Below are the code and all the weights of a small trained network. Each question names an input and a target symbol and asks about switching units off, where a switched-off unit gives its printed mean instead of its output.

import numpy as np


def w(rows, s, z=0):
    codes = np.array(rows[::2]) - 128.0
    scale = np.full(codes.shape[1], s)
    scale[-1] = z or s
    return codes * scale


def f(y):
    return np.maximum(y, 0)


def softmax(a):
    e = np.exp(a - a.max(-1, keepdims=True))
    return e / e.sum(-1, keepdims=True)


def log_softmax(a):
    a = a - a.max(-1, keepdims=True)
    return a - np.log(np.exp(a).sum(-1, keepdims=True))


def net(x, mask):
    ids = ['αβγδεζλμξπστψ'.index(c) for c in x.split()]
    T = len(ids)
    res = E[ids] + P[:T]
    r = res
    for j in range(3):
        rows = slice(2 * j, 2 * j + 2)
        q, k, v = (r @ M[0][rows].T for M in (Q, K, V))
        z = softmax(np.where(np.tri(T) > 0, q @ k.T / 2**0.5, -1e9)) @ v
        o = O[0][rows]
        res = res + np.where(mask[j], z, o[:, -1]) @ o[:, :-1]
    y = f(res @ A[0][:, :-1].T + A[0][:, -1])
    res = res + np.where(mask[3:7], y, B[0][:, -1]) @ B[0][:, :-1]
    return log_softmax(res[-1] @ U[:, :-1].T + U[:, -1])


Q, K, V, O, A, B = {}, {}, {}, {}, {}, {}
E = w([
[86,183,113,138,78],'α',
[137,125,171,204,197],'β',
[153,229,57,102,90],'γ',
[153,125,49,104,61],'δ',
[44,97,193,216,82],'ε',
[165,54,92,150,205],'ζ',
[91,241,146,185,104],'λ',
[169,98,25,92,160],'μ',
[53,78,117,125,30],'ξ',
[168,124,110,182,92],'π',
[186,186,112,168,168],'σ',
[87,3,138,177,106],'τ',
[32,160,72,110,210],'ψ',
],0.011)
P = w([
[145,107,43,245,99],'0',
[118,131,159,86,147],'1',
[118,133,131,104,144],'2',
[113,130,123,114,143],'3',
[107,131,116,122,138],'4',
[110,134,110,130,143],'5',
[110,136,104,147,133],'6',
[98,134,100,148,140],'7',
[105,129,97,156,143],'8',
[100,137,95,155,140],'9',
[103,129,86,165,141],'10',
[96,134,85,173,138],'11',
],0.011)
Q[0] = w([
[197,96,216,44,82],'h1',
[93,143,37,254,93],'h1',
[119,115,144,52,149],'h2',
[65,141,66,144,104],'h2',
[183,113,254,55,116],'h3',
[106,108,7,230,175],'h3',
],0.0091)
K[0] = w([
[68,139,142,13,185],'h1',
[105,114,45,234,91],'h1',
[141,135,156,82,134],'h2',
[171,148,130,154,103],'h2',
[77,145,174,60,187],'h3',
[164,102,73,232,114],'h3',
],0.011)
V[0] = w([
[110,113,85,63,58],'h1',
[152,150,149,181,29],'h1',
[97,96,143,118,164],'h2',
[172,111,165,152,81],'h2',
[108,16,142,156,109],'h3',
[7,154,164,119,123],'h3',
],0.012)
O[0] = w([
[90,108,47,44,76,61],'h1',
[144,158,215,92,55,255],'h1',
[83,93,109,161,164,112],'h2',
[158,122,212,28,137,90],'h2',
[125,21,153,152,100,183],'h3',
[1,151,137,170,127,38],'h3',
],0.0095,0.0064)
A[0] = w([
[181,146,112,254,67,245],'n1',
[79,130,50,133,170,5],'n2',
[211,225,60,87,204,56],'n3',
[104,137,71,96,17,230],'n4',
],0.0067,0.0021)
B[0] = w([
[75,139,138,59,182,254],'n1',
[189,125,201,121,58,144],'n2',
[122,112,79,255,25,186],'n3',
[48,144,94,53,243,181],'n4',
],0.0077,0.008)
U = w([
[101,177,129,100,140,63],'α',
[156,133,195,144,253,124],'β',
[125,193,67,133,39,50],'γ',
[166,128,68,29,153,143],'δ',
[74,107,208,186,46,23],'ε',
[184,50,94,153,208,81],'ζ',
[111,235,182,124,144,13],'λ',
[160,62,40,153,86,118],'μ',
[58,86,122,78,121,98],'ξ',
[194,123,183,72,103,230],'π',
[193,162,137,209,80,243],'σ',
[124,21,138,159,68,59],'τ',
[59,127,47,214,187,254],'ψ',
],0.007,0.0028)

Each question gives the input, a string of symbols that net reads in full, and the target symbol t.
The units are the heads (2 rows each of Q, K, V and O) and the neurons (one row each of A and B). Each row of codes is followed by its name. A weight is (code - 128) times the scale printed after its matrix; where a second scale follows, it is the last column's (O, A, B and U).
mask holds one flag per unit, heads first, then neurons. A switched-off unit (its flag False) gives its mean, the last column of its rows in O or B, instead of its output. The means were averaged over made-up inputs and are rounded, as every weight is.
A unit's drop is (log p(t) with every unit on - log p(t) with that unit switched off) / (log p(t) with every unit on - log p(t) with every unit switched off).
The circuit of an input: a set's keep is (log p(t) with only the set's units on - log p(t) with every unit switched off) / (log p(t) with every unit on - log p(t) with every unit switched off). Starting from all 7 units, units are removed one at a time, each time the one whose removal leaves the highest keep (on an exact tie, the one counted first), for as long as the keep stays at least 0.8.
units of the circuit, in order: the units of the circuit, biggest drop first
most important unit: the unit with the biggest drop
top k neurons: the k neurons with the biggest drops, biggest first
which heads matter: for each layer, one digit per head in row order, 1 if its drop is at least 0.15 and else 0, layers parted by /
drop of u: that unit's drop, to one decimal
input λ ε β λ λ, target λ: most important unit -> h3
input ψ β β γ ε π ζ λ δ ξ, target ψ: which heads matter -> 101
input σ π π τ ψ μ, target σ: which heads matter -> 001
input σ ψ ψ β λ ψ π π μ, target σ: units of the circuit, in order -> (h3, n3, h1)
input β γ ξ σ ψ ξ δ σ σ σ β, target β: units of the circuit, in order -> (h1, n3)
input π σ γ ψ π, target π: units of the circuit, in order -> (h3, h1, n3)
input ψ γ ψ σ π ψ γ, target ψ: which heads matter -> 100
input ψ β β, target ψ: units of the circuit, in order -> (h1, h3)
input ζ τ ζ α β ψ, target ζ: which heads matter -> 101
input ψ δ ψ ψ β, target ψ: which heads matter -> 111
input π ξ π λ ζ ψ π σ λ, target π: units of the circuit, in order -> (h3, h1, h2)
input ξ ψ λ β ψ α π μ λ ξ, target ξ: units of the circuit, in order -> (n4, h1)
input ξ ξ β ξ ψ λ σ σ ψ δ ψ α, target ξ: units of the circuit, in order -> (h1, n4, h3)
input γ σ μ, target μ: units of the circuit, in order -> (n3, h1, h3)
input π ε σ π ψ ζ ξ δ, target π: most important unit -> h3
input ψ ψ β ψ σ ψ ψ γ, target ψ: units of the circuit, in order -> (h1, h2)
input π α ξ ψ π ψ, target π: units of the circuit, in order -> (h1, h3)
input ψ β ψ ε α μ λ ψ δ, target ψ: units of the circuit, in order -> (h3, h1)
input σ ε ε ε ξ ψ, target σ: top 3 neurons -> (n3, n1, n4)
input δ τ σ δ μ ε ψ α δ π, target δ: top 2 neurons -> (n4, n3)
input β ε π γ ψ, target β: units of the circuit, in order -> (h1)
input β μ β σ γ σ ψ μ ψ ζ ψ β, target β: top 2 neurons -> (n1, n3)
input ξ β ψ ψ, target ξ: top 2 neurons -> (n4, n3)
input δ σ σ γ γ ξ ψ ξ, target δ: top 2 neurons -> (n4, n3)
input ξ ψ ψ γ ζ ε σ ψ λ μ ξ ε, target ξ: drop of n4 -> 0.4
input ψ ψ τ δ σ ψ σ ε λ σ λ, target ψ: drop of h1 -> 0.5
